Each row, then roughly how far along a hidden order it lies, from 0 to 10:
-9 4 6 29 -7 2 4 29 6 -6 7 0 -2 -5 1 15 5 -2 -10 -9 -20 3
2
31 4 10 6 -8 -4 -2 -30 2 -13 -31 16 4 7 8 -74 -20 -47 20 57 24 20
10
-7 13 11 12 3 2 3 -10 3 -11 2 4 2 7 1 -27 -9 -5 -18 19 -7 7
6
-15 -2 1 35 -16 -1 7 44 7 0 11 -5 -6 -14 3 48 15 2 -13 -12 -24 -2
0
25 9 11 5 -4 -2 0 -23 3 -14 -19 10 2 9 6 -69 -20 -37 5 55 16 13
10
2 11 10 -1 0 -1 2 -18 2 -12 -8 6 -1 8 6 -46 -14 -21 -14 41 9 6
8
15 6 6 -3 -10 -7 1 -21 1 -13 -21 7 -5 3 10 -56 -13 -40 -6 61 21 7
10
20 4 11 20 -9 -1 0 -8 4 -12 -19 12 4 5 3 -38 -13 -25 16 29 4 18
7
-56 13 -8 -17 -4 -7 11 27 -1 0 31 -27 -26 -16 12 36 20 8 -100 21 -8 -46
1
12 10 8 -6 -5 -4 1 -22 1 -12 -15 7 -3 6 9 -60 -16 -31 -12 55 19 7
9
-10 14 9 -3 2 -1 3 -22 1 -14 0 3 -1 7 5 -45 -12 -17 -23 36 4 2
7
-3 1 3 16 -14 -4 3 14 4 -6 -1 -1 -6 -7 7 -1 2 -20 -6 21 0 -2
4
-15 -6 -6 22 -26 -7 6 41 4 0 2 -7 -15 -20 10 36 19 -19 -25 7 -8 -14
1
-27 12 1 -11 -4 -5 6 4 0 -6 12 -11 -13 -5 9 -10 4 -6 -59 32 3 -13
5
-19 15 10 7 7 3 3 0 4 -12 9 2 1 7 0 -25 -9 2 -23 14 -11 2
5
8 5 6 1 -11 -5 1 -15 2 -10 -16 6 -5 3 9 -44 -12 -36 -5 50 15 6
8
-17 -1 -1 24 -15 -3 7 44 5 0 12 -9 -10 -15 5 43 16 -4 -30 -8 -19 -9
0
25 -4 7 27 -19 -4 1 3 5 -7 -23 9 1 -3 5 -26 -6 -38 22 33 9 17
6
-8 -1 4 38 -13 1 5 39 7 -4 6 0 -3 -9 0 38 10 -2 -2 -15 -24 7
0
-15 0 -1 18 -15 -4 6 31 4 -3 6 -7 -10 -13 7 20 11 -10 -30 5 -10 -9
2
19 6 9 5 -9 -5 -1 -21 2 -13 -23 9 0 5 7 -59 -15 -38 4 54 18 14
9
36 -12 8 50 -29 -4 0 19 9 -8 -32 16 4 -8 4 -7 -2 -45 56 14 0 28
5
-2 3 3 11 -13 -4 4 10 3 -8 -4 0 -6 -5 8 -7 0 -23 -14 26 1 0
5
-13 8 2 1 -8 -3 5 5 2 -7 5 -5 -9 -4 8 -14 1 -14 -37 27 1 -7
5
2 6 3 3 -12 -6 3 -3 3 -8 -9 1 -8 -4 9 -22 -3 -19 -17 39 10 -2
7
-9 9 6 5 -3 -1 4 3 3 -8 2 0 -4 0 4 -16 -4 -9 -22 23 -4 0
5
-7 1 1 17 -14 -5 5 18 3 -5 -1 -4 -9 -8 8 5 6 -22 -20 22 0 -6
4
-16 7 1 6 -8 -4 5 10 2 -5 5 -7 -10 -6 8 -2 4 -14 -35 21 0 -11
4
16 -1 7 17 -17 -6 1 -2 3 -10 -21 7 -3 -2 8 -30 -7 -38 13 41 13 10
7
-17 6 3 13 -5 -2 5 19 4 -5 9 -5 -7 -6 5 7 5 -2 -28 12 -10 -5
3
8 8 9 2 -5 -3 2 -14 2 -12 -13 7 -1 5 6 -45 -13 -27 -7 49 10 8
8
20 0 8 17 -13 -4 0 -5 4 -11 -23 11 1 2 7 -39 -11 -37 19 46 10 16
8
27 4 16 31 -6 3 -1 -10 6 -15 -21 19 13 10 0 -43 -17 -26 38 23 -2 30
7
26 -6 6 34 -22 -5 0 15 6 -8 -24 11 1 -7 6 -10 -3 -44 30 23 4 18
6
-14 6 2 12 -7 -3 5 16 4 -6 5 -4 -8 -6 7 4 4 -8 -30 16 -8 -6
4
